In the rows, 128 means zero.
Each row of numbers stands for one element and depends on some of the facts below. Use the named rows to name the rest.

How the elements are related:
[bero] γ melugul
[bero] γ zigrum
[bero] γ skugi
[gogri, numar] γ bronar
[zubo] γ skizivor
[retram] γ plisko
[klize] γ miklodrur
[klize] γ troskun
[klize, furun] γ brupu
[klize, kozik] γ savotuk
[drokludrum] γ plistar
[drokludrum, dratar] γ pobros
[drokludrum, skifu, dazar] γ lise
[furun] γ gifli
[flopos, plovur] γ skigikli
[flopos, beskis, distek] γ grimin
[flopos] γ nupagrom
[flopos] γ doplin
[flopos] γ viso
[flopos, natres] γ vibak
[beskis] γ fozo
[beskis, kebur] γ brodren
[skifu, bistel] γ zutrin
[kozik] γ podaplu
[kozik, trukes] γ bivim
[stimepo] γ kiklu
[numar, gragrak] γ satrus
[numar, dratar] γ lumu
[numar, distek, gragrak] γ brubes
[danevel] γ klezo
[danevel] γ daflem
[danevel, distek] γ plegon
[danevel, dratar] γ zedri
[bratram] γ skodam
[bratram, natres] γ grumu
[bratram] γ dremal
[bratram, dazar] γ robrir
[bratram, goplas] γ zodres
[bratram] γ gruklon
[bratram] γ skebrus
[sagram] γ poklema
[naski] γ laskun
[naski] γ grumo
[distek] γ trupu
[bistel] γ gedrol
[bistel] γ putru
[bistel, plovur] γ brelen
[stalor] γ dresofum
[stalor] γ tonom
[trukes] γ stolu
[dazar] γ dridri
[plofin] γ nanis
[gragrak, plovur, giske] γ biflire
[fludrer] γ tefes
[fludrer] γ kirem
[giske] γ stestage
[popupem] γ zakli
{tonom, troral} ζ tudrur
{puvil, nanis, danevel, pedril, grimin} ζ flopos
{plestur, droke, klize, plogris, resak, numar, poklema, kirem, putru, lunofos} ζ stimepo
{bero, brubes, trupu, sagram, kitru} ζ skizivor
{rasku, beskis, nupagrom, viso, daflem, vuzibrur} ζ retram
{gogri, fozo, natres} ζ savotuk
{drabrete, laskun, gragrak} ζ paklak
{batrudar, skugi, nebik, gifli, todu} ζ skelum
{zubo, besa, dodra, melugul, grumu} ζ zodres
{retram, paklak, nuski, brodren, skizivor, drobe, kebur} ζ flaple
{grumo, distek, bronar, dazar} ζ flafu
{klezo, gruklon, skugral, trukes, boko} ζ saklas
{plistar, flopos, zuskiral, fesil, plegon, gafurun} ζ zumak
{flafu, zadu} ζ stestage
{skebrus, furun, plozonar, dridri, zutrin, giske} ζ zubrin
{skelum, kiklu, bratram, naski, sina, gozel, tudrur} ζ kozik
{drokludrum, zedri, fozukle} ζ plistar
{digu, podaplu, biflire, bivim, skalibu, miklodrur, dremal} ζ robrir
{satrus, skifu, risal, kevam, vupalun, skedu} ζ skigikli
{rugi, lumu, plisko, pobros, troskun} ζ droke
{skigikli, doplin, zodres, stagrasko, nelen, zubrin, savotuk} ζ dratar
{laplire, vibak, skodam, mibromu} ζ bivim
{vizutas, goplas, zigrum, brelen} ζ kiklu
{dragor, stolu, tufum, fludrer} ζ zuskiral
{gupa, stiful, lise, gedrol} ζ fesil
{brupu, tefes, skistero} ζ kebur
{dresofum, bistel, plovur, zakli, punol} ζ skalibu
{stalor} ζ sina
{plofin, popupem} ζ gafurun
Φ 599 <- tonom, besa, laplire, trupu, bratram, zutrin, poklema, bronar, lise, tufum, pedril, skistero
Φ 777 <- puvil, grumo, klezo, fozo, vizutas, doplin, zigrum, dremal, giske, skedu, punol
Φ 592 <- plestur, batrudar, podaplu, nanis, nupagrom, kevam, dresofum, fozukle, grimin
Φ 998 <- bero, brodren, lumu, plozonar, dodra, goplas, distek, vupalun, natres, stolu, nebik, vuzibrur, pobros, putru, lunofos, plovur, fludrer, zadu, popupem
Φ 612 <- rasku, gogri, klize, laskun, digu, rugi, nuski, plogris, furun, gruklon, skifu, resak, dragor, danevel, plegon, naski, daflem, brupu, skugi, bistel, brelen, melugul, zedri, gifli, plofin, gragrak, kitru, mibromu, nelen, boko, gedrol, grumu, tefes
Φ 942 <- drabrete, zubo, drokludrum, brubes, biflire, beskis, troral, vibak, gupa, numar, viso, skugral, skodam, risal, stagrasko, stalor, trukes, kirem, dazar, miklodrur, drobe, troskun, zakli, todu
Φ 347 <- skebrus, satrus, dridri, sagram, stiful, plisko, gozel
[tonom, rasku, gogri, drabrete, batrudar, retram, klize, klezo, flafu, laskun, skelum, drokludrum, kiklu, paklak, satrus, rugi, furun, laplire, flopos, bivim, brodren, skizivor, skifu, kozik, vizutas, skalibu, dragor, zuskiral, gupa, dridri, doplin, danevel, sagram, goplas, skodam, risal, kevam, stagrasko, distek, brupu, natres, dresofum, stolu, stiful, bistel, nebik, brelen, zutrin, bronar, plisko, vuzibrur, melugul, pobros, trukes, kirem, miklodrur, putru, gifli, plofin, gozel, kitru, tufum, nelen, pedril, gafurun, savotuk, boko, giske, gedrol, todu, popupem, saklas, skistero] θ a
[puvil, bero, droke, zubo, besa, digu, podaplu, skigikli, fozo, lumu, plozonar, troral, gruklon, nupagrom, trupu, resak, plegon, dratar, sina, skugi, vupalun, poklema, dazar, zedri, lise, lunofos, mibromu, fozukle, grimin, dremal, skedu, zadu, tudrur, grumu, tefes] θ b
[plestur, nanis, plogris, brubes, biflire, beskis, flaple, skugral, robrir, fesil, zodres, daflem, gragrak, plovur, drobe, zubrin, fludrer, troskun] θ c
[grumo, plistar, skebrus, vibak, numar, viso, zigrum, stestage, stalor, zakli, punol] θ e
[nuski, stimepo, bratram, dodra, naski, zumak, kebur] θ d
{tonom, flafu, digu, podaplu, brodren, troral, vibak, gruklon, zuskiral, gupa, dridri, bratram, kevam, stagrasko, sina, natres, plisko, melugul, gozel, kebur, dremal} Δ 868
{puvil, batrudar, zubo, besa, satrus, rugi, vizutas, doplin, danevel, robrir, skodam, dresofum, nebik, pobros, mibromu, pedril, zubrin, savotuk, troskun, popupem} Δ 751
{plestur, bero, rasku, drokludrum, kiklu, paklak, brubes, flopos, biflire, trupu, kozik, skalibu, stimepo, viso, dodra, stiful, bistel, gifli, kitru, fozukle, drobe, grimin, gedrol, tudrur} Δ 227
{gogri, retram, plistar, nanis, fozo, skizivor, skifu, resak, dragor, numar, risal, stestage, brupu, skugi, vupalun, stolu, poklema, stalor, miklodrur, putru, gragrak, lise, tufum, nelen, plovur, boko, skedu, zadu, saklas} Δ 302
{droke, drabrete, klize, skelum, nuski, laplire, lumu, flaple, goplas, zodres, zigrum, naski, distek, brelen, trukes, kirem, lunofos, fludrer} Δ 381
{grumo, klezo, skebrus, laskun, skigikli, furun, beskis, plozonar, nupagrom, skugral, fesil, daflem, zutrin, bronar, vuzibrur, dazar, zedri, gafurun, giske, tefes, skistero, punol} Δ 123
{plogris, bivim, sagram, plegon, dratar, plofin, zumak, zakli, todu, grumu} Δ 740

Known rows:
dragor: [114 122 123 145 126 101 147 105 149 133 147 136 111 122 148 116 135 126
 125 160 121 103 147 122 141 109 156 147 131 123 133 152 112  92 129 130]
skizivor: [146 107 150 131 169 132 106 138 149 123 133 112 139  94 110 106 142  86
 114 154  84 167  89 141 111 110 128 108 143 165  93 139 127 181 146 119]
brodren: [159  86 138 112 132 102 102 161 132 106 141 157 138 107 130  95 141 141
  84 128 139 167  93 150 141 121 102 149 156 121 129 138 109 104 158  99]
laplire: [ 97 150 151 159 162 164 115 137 131 160 106 136 177 117 139 144  85 103
 103 124 162 124 128  87  74 148 172 142  82 149 112 112 170 163 120 149]
nebik: [167 112 151 101 103  90 102 155 126  96 127 153 138  98 137  93 143 166
  98 127 159 152 125 154 139 136  92 144 130 122 151 124 104  93 142 143]
natres: [137 116 132 113 112 113  96 143 112  89 126 161 114 123 136 102 156 163
  88 111 157 169 100 151 145 119 113 156 140 124 142 130 109  94 151 121]
brelen: [127 118 130 122 111  87 144 131 171 122 140 132 110 111 160 129 137 123
 133 151 124 107 152 127 128 119 128 128 104 133 148 130 117  94 125 156]
drabrete: [113 101 114 120 157 108 121 119 175 114 137 148 132 128 135 132  98 127
 141 154  97 139 130  87 146 103 128 127 129 115 130  99 132 134  97 104]
plisko: [114 126 158 164 151 155 137 125 149 171 139 143 119 146 164 142 114 103
 112 134 138 108 140 124  99 146 151 129 113 161 123 126 145 139 134 171]
skelum: [165 152 175 111 115 110 105 130 141 106 109 102 139  71 124 106 146 133
 142 154 118 140 149 148 107 140 110  99  95 171 132 113 118 162 120 195]
zubo: [127 157  74  82 100 139 167 129 116 110 101  87 118 202 103 172 101 127
 197  93 116  90 109 101 176 128 115 116 135  88 154 113 141 157  98  80]
skigikli: [136 194 103  95  89 173 144 130  70  97  83  56 100 188  83 157 164 108
 171  73 121 122  76 160 145 135 128 107 132 142 129 144 138 193 142 117]
skedu: [160 129  90  78  74 147 141 125  89 129  86  78 107 193  98 172 113 123
 140  49 139  95 122 133 158 153 115 121 164 115 142 138 153 131 157  97]
troskun: [105 106 128 143 168 127 148 101 157 100 107 132 123 134 134 128  99 131
 151 148 132 115 141  78 132 108 106 142 121 100 165  70 123 124 112 111]
beskis: [113  83 133 127 172 116 134 108 181  87 120 123 131 133 132 124  89 107
 152 142 103 125 126  84 136  94 107 146 132 103 149  99 128 139 110  93]
grumo: [127 102 104 117 109 109  62 126 130 180 164 195 124  92 139 148 128 173
  68 131 111 178 175 128 127 136 157  98 143 156  83 121 150  83 116 152]
skebrus: [ 81 143 129 144 115 142  80 134 148 184 183 194 108 137 172 161 136 134
  94 125 103 163 150 148 106 132 194 106  98 185  73 153 157 128  88 191]

Name these rows:
No name comes twice in this set of rows, the named rows included.
[147  90 168 140 184 139 120 125 155  95 117  85 137  96 106  97 136  66
 126 144  89 157  85 139  99 103 107 126 145 154 111 138 122 187 162 108] => flaple
[119 160 122 141 131 129  76 136 113 169 164 171 133  72 120 121 172 155
  98 176  93 196 138 151 112 129 162  78 117 180  69 123 129 146 105 170] => stestage
[180 128 105  92  86 139 151 106  77 153  95  75 133 176  86 149  95 128
 144  79 141  72 142 127 167 160 124 128 183 101 136 156 140 126 155  90] => puvil
[120 173 133 154 129 126  75  98  93 175 170 168 143  70 104  96 160 165
 102 190  91 178 158 149 131 122 192 100 140 168  60 159 116 140  96 164] => plistar
[105 163 140 135 131 153  95 108 114  90 105 118  95 123 118 124 173 126
 121 123 114 172 101 145 115 107 151 122 113 173 113 121 128 164 134 156] => savotuk
[165 130  92  77  78 147 143 124  87 131  87  77 109 190  97 170 110 123
 141  52 140  92 122 131 158 154 114 119 165 114 142 137 152 132 157  96] => fozo
[136 179 118 117 119 180 165 159  89 174  86  71 190 176 104 172  73  86
 155  79 169  69 109 100 103 180 149 125 103 115 126 137 179 193 127 110] => poklema
[103 133  95 108 119  89  83 134 165 153 175 200 138  93 144 146 115 180
 131 174  88 172 173 101 143 118 149  89 104 134 101  96 136 110  50 151] => stalor
[124 105  95 132 121 121  74 132 121 193 160 202 120  94 139 152 134 175
  62 137 120 179 171 122 120 143 151  92 143 156  87  99 150  80 124 149] => punol
[124 122 128 108 131  96 120 118 173 106 126 144 134 117 141 133  96 149
 155 154 112 125 157  89 144 117 116 121 107 118 148  88 127 125  82 143] => todu
[149 145  85 100  90 122 199 149 117 145 122  74 114 181 121 160 128 100
 175 107 129  59 115 134 159 144 115 117 140  98 154 154 127 123 143  94] => gruklon

The same elements again, as new rows of numbers:
Named rows:
danevel: [147 128 152 171 110 143 155  87 130  98  89 103  99 125 127 127 134 110
 146 108 110 103 159 119 152 137 117 138 117 139 141 119 117 145 113 145
 136 119 151 129  90  84 122 117 131 117 134 125 124 115 154 119  82 131]
retram: [123 130 182 162 139 140  86 118 111 109 114 100  92 120 129 118 143 141
 128  96 140 119 165 143 134 166 163 170 115 105 132 128 125 162 121 128
 127 120 146 131  93 133 144 122 111 153 152 141 126 112 156 122 128 123]
tudrur: [176 113 122 104 150 117  58 116 124 141 171 160 146 139 127 117 109 122
 114 101 120 114  94 107 142 154 154 104 128 164 136  87 123 103 148 130
  96  77  73 159 107 134 129 133 162 149 139 129 131 139 128 135 153 137]
droke: [170 103 119  97 143 123  71 125 126 139 154 166 131 145 131 113 113 120
 108 109 121 114  99 115 120 141 144 105 123 167 139  90 120  98 137 150
 116  78  89 144 100 146 146 132 161 147 148 119 107 139 134 139 146 126]
zigrum: [147 102 105 176  75 169  84 105 182 119 167 105 105 103  96 131 119 151
 152  84 140 136  64 134 125 167 177  85 163 116 137 114 134 159 173 230
  69  82 115 139 112  67 132 131 184 108 130 145 118 131 171 189 152  93]
zumak: [113  73 100 234 129 162  99  92 107 131 181  67 107 124 120 176 152 100
 131 104 143  97 154 128 148 131 121 111  83 142 114 118 108 142 121 193
  85 128  69 131 121  99 123 119 129 180 203 147  75 136 191 122  97  96]
zutrin: [162 144 175 183 114 149 120  79 117 116  96 123  98  98 107 125 122 116
 134 122 135 136 137 154 148 146 151 149 108 105 128 104 119 138  89 167
 125 138 144 122  87 116 146 153 126 159 142 114 120 128 138 126 134 138]
stiful: [169 119 178 182 122 129 123  80 117 110 163 112  82  97 117 113 140 101
 113 122  86 121 159 171 134 167 142 131 103 100 123 111 119 165 132 162
 149 146 137 116  96 146 142 155 102 142 152 125 101 153 150 130 126 126]
laskun: [137 124 161 160 119 142 135 106 123 102  81 101  98 142 122 121 139 131
 150 101 145 109 162 119 145 147 138 170 122 115 148 126 134 148 103 139
 129 115 155 141  84  87 140 118 138 122 129 135 129  99 144 115 107 122]
giske: [141 150 156 187 126 163 126  86 121 114 107 128 105 111  92 134 123 112
 153 105 126 162 123 159 123 153 149 153 123 131 122 125 118 166 114 189
 117 122 181 117  87  94 133 144 130 159 115 108 141 140 117 136 123 101]
gogri: [149 129 154 173 113 153 147  82 120 103  74 115 101 123 108 129 118 122
 151  94 140 119 144 121 164 143 121 165 118 125 142 122 124 134  89 151
 122 116 156 133  81  86 139 134 145 136 131 110 139 118 139 118 105 135]
risal: [118 143 160 181 109 162 146  93 115 102  71 126 116 124  99 128 118 103
 146 108 143 139 121 139 142 153 135 149 119 119 128 126 111 144  91 169
 123 102 158 138  92  93 129 147 130 147 129 113 143 123 134 127 110 132]
vupalun: [178 108  70 110  98 128  88 125 101 140 135 181 109 138 124 115  84 123
 122 129 179  97  95 121 154  96  96 121 145 166 144  89  97  94 107 136
 156  54 104 122  88  91 140 172 174 116 170 128 141 100  73 132 154 129]
stagrasko: [118 145 160 182 108 163 147  95 116 102  71 126 116 125 101 129 119 103
 146 108 140 138 122 138 141 154 134 148 120 119 127 125 111 144  89 167
 123 102 157 138  93  93 131 145 130 145 128 115 143 122 135 128 111 131]
vuzibrur: [133 129 133 162  85 140 121 118  93 106 107 113  75 115 129 120 133 145
 133 138 170  87 173 134 161 126 121 175 140 113 132 126 112 172  88 117
 161  95 152 120  92  77 131 157 124  92 156 154 136  74 104 118 140 111]
skelum: [149 142 176 171 129 138 107  80 113 109 139 112 121  96 114 132 132 133
 125 104 106 115 151 122 177 184 163 151 119 120 117 121 126 168 113 124
  86 119 119 153 109 116 116 139 120 142 124 129 140 135 153 124 140 134]
plegon: [177 102  99 103 130 120 108 120 140 131 122 150 129 168 137 113 111  98
 137 105 124 102 102 104 124 110 113  92 127 180 160  86 116  82 148 149
 140  78 101 141  89  98 134 114 174 123 144 127 118 117 129 130 100 135]

Which element is each row?
No name comes twice in this set of rows, the named rows included.
[114  64  96 215 123 162 124 112 111 125 138  59 108 173 108 166 156 117
 161 102 196  99 156 107 143 123 123 153  97 115 145 126 140 134  96 194
  84 116  87 157 105  59 143 115 166 155 176 158  84  98 167 111 106  82] => nuski
[188 114 121 111 132 117  80 119 137 145 147 157 128 141 139 110 117  93
 120 135 116 117  96 134 108 115 144  77 119 161 145  69 112  90 148 164
 140  99  89 132  96 129 139 130 154 143 153 133  98 128 129 137 128 137] => lise
[174 104  73  97  98 120  90 134 106 139 146 174 111 143 136 114 101 127
 117 140 163  84 108 111 145 101 103 117 148 172 143  91 103 108 114 130
 154  54  98 129  97  92 134 161 170  97 162 139 127  95  82 133 154 119] => zadu
[118 142 161 167 104 155 156 103 122 100  82 120 118 132 109 126 138 108
 139 126 125 124 133 128 131 160 142 143 123 124 127 128 120 158  93 167
 120 101 153 149 104  94 125 138 126 121 115 124 125 118 144 129 114 119] => kirem
[182 100 133  91 120 117  80 125 125 144 137 172 126 139 135 103 119 113
  89 149 131 103  99 123 115 132 150  96 110 137 141  73 121  80 102 162
 133  92  69 148 102 169 166 153 155 142 163 118  72 129 142 138 165 148] => podaplu
[161 136 189 182 104 142 121  79 108 114  98 124  97  91 112 116 119 111
 114 132 138 121 142 157 160 154 149 143  96  81 129  99 115 125  75 156
 134 140 117 131  91 140 154 169 117 160 163 117 111 126 151 122 144 164] => kevam
[152 135 113 126 137 105 138 123  56 140 118 164 103 159 129 139 129 103
 116 179 154  70 174 106 146  98  93 181 104 198 110 127 100 138  41  98
 155  96 130 125 111 115 128 166 122 116 126 107 111 121  56  83 142  97] => plovur
[123  75  58 232  82 171 122  96  80 132 157  92  90 125  99 176 124 120
 141 130 217  87 146 122 182 101  86 154 109 128 121 121 104 143  64 187
 105 102  84 126 109  48 132 172 160 144 205 149 102  98 120 119 138  85] => dodra
[149 139 183 167 121 139 108 103 121 116 104 105  97 117 123 118 146 127
 134 130 137 125 156 150 129 150 168 153 113  97 134 109 130 153 103 153
 131 137 143 132  92 117 146 135 117 141 138 140 110 109 146 124 136 124] => skistero
[100  69 114 219 140 162  75 117  99 135 172  62 106 146 114 167 158 126
 136  95 187 108 157 128 137 143 146 152  91 112 125 127 128 146 110 185
  78 122  75 147 114 104 145 120 139 187 198 161  81 116 179 120 128  83] => kebur
[165 146 179 171 114 138 121  82 123 114 120 114 113 101 112 127 138 121
 132 134 115 121 148 137 155 161 168 141 113 107 125 105 130 157  99 151
 106 136 126 144 103 109 128 146 123 134 121 132 120 123 144 126 142 132] => tonom
[124 146 149 132 168 116 149 125  81 135  89 156 140 189 117 137 139  67
 130 156 132 111 140 110 106 129 128 158  90 190 114 130 112 125  63 134
 128 103 133 154 117 131 127 136 119 154  95  97 111 145  91  86 114 105] => biflire
[152 142 157 154 189  98 107 107  81 141 138 136 123 155 140 137 134  63
 123 134 102  99 163 133 128 124 125 138  78 195 111 115  95 122 112  99
 144 133 114 126 112 152 115 125  96 176 135 110 118 159 107  80  95 129] => fesil

Now the same elements, written a new way:
Some elements and their rows:
punol: [182  81  44  75 193  35  72 108  71  61 147 134  28  98 148 155  70 117
 205 121 141 103  96  83 158 131]
tonom: [155 152 182 110  98 178 131 102 114 125 164 189 155 176 133 111 151 156
 124 148  97 150 114 123  97  93]
stolu: [ 57 153 111  86  87 104 155 129 169 100 131 142 129 120 140 101 165 142
 117 134 117 154 108 152  75 132]
vizutas: [117 118 133 103 125 122 131  65 152 106 177 172 156  98 150 113 146 148
 105 182 116 122  84  89 107 115]
skifu: [127 131 162  99  92 168 111 118 128 145 147 144 146 123 155  81 157 142
 108 148 112 121 146 151 106 111]
skugi: [130 126 159 198 141 132 146 123 133 147 104  96 150 127 101 186  89 116
  94 115 137 122 156 113 168 139]
skelum: [114 138 139 140 102 135 156 109 122 104 149 174 164 132 132 116 160 161
  98 132  64 108 109 129  88 124]
viso: [212 115  62  66 158  82  73 147  36  62 107 140  92 130 118 138  75 124
 237  85 123 111 107 131 127 126]
pedril: [128 152 187  95 107 167 116 108 119 131 163 188 143 189 124 104 167 134
 141 147 118 165 125 131 104  99]
popupem: [ 60 154 110  87  86 105 155 128 167 101 129 141 127 119 141 101 164 142
 117 135 116 151 108 150  77 131]
droke: [101 122 130 189 155 112 150 134 163 142 101  94 129 114 113 181 104 108
  96 116 151 132 145 108 169 139]
risal: [135 131 159  90 103 175 110 115 130 141 159 159 147 138 157  85 161 153
 106 150 122 138 118 142 105 103]
kitru: [137 140 140 110  93 161 131 116 136 146 141 148 170 121 131  71 162 130
 150 155 109 121 140 131  97 118]
gogri: [126 132 162 102  92 168 114 116 126 145 148 146 147 126 151  83 157 142
 112 147 110 123 145 149 107 112]
biflire: [184 108 104 138 171 105 112 142  90 110 121 114  57 145 117 175  82 111
 173 124 152 116 128 128 159 137]
numar: [203 118  94  59 145  74  74 132  28  57 119 134  69 139 120 160  60 127
 218  81 120 125 110 138 126 129]
skistero: [158 149 157 101 107 184 122 116 132 139 153 181 162 162 136  82 166 140
 154 158 118 151 118 118 101  88]

Rows to name:
No name comes twice in this set of rows, the named rows included.
[136 141 158 100 102 163 131 109 132 140 166 158 146 149 136  89 158 146
 128 157 116 145 113 128  98 113] => trukes
[ 82 135  68 169 143  97 166 159 200 125  69  76 139  82 123 161 109 114
 108 120 171 142 127 113 146 139] => bero
[133 135 153 125  99 156 138 114 138 165 169 137 110 141 139  82 161 131
 129 163 111 130 148 120 112 121] => bistel
[ 85 100 127 164 193  88 121  95 179 134 124 113 128 104 117 182 105  91
  99 155 192 138 120  72 191 138] => puvil
[122 114 152 176 150 148 117 140 145 162  97  87 133 113 127 163 101 110
  87 119 163 124 169 127 181 127] => grumu
[152 144 149 168 166 133 117 126 101 141 115 124 126 168 113 185  78 133
 112  72 138 168 132  71 183  97] => bratram
[105 128 107 169 166  88 129 137 133 141 100  89 114 116 119 171  88 115
 108  71 143 147 139  80 182 127] => stimepo
[ 76 146 100  83  83 126 143 135 173 106 126 134 129  97 169  91 159 159
  94 137 119 141 110 156  80 116] => natres
[110  93 109 183 197 100 134 100 194 155 141  97  98  94 136 172 104  99
  93 170 190 132 121  50 199 131] => dremal
[ 71 136  87 168 140  93 165 152 192 124  81  75 116  96 127 180 103 121
  88 113 167 149 129 121 150 143] => zadu

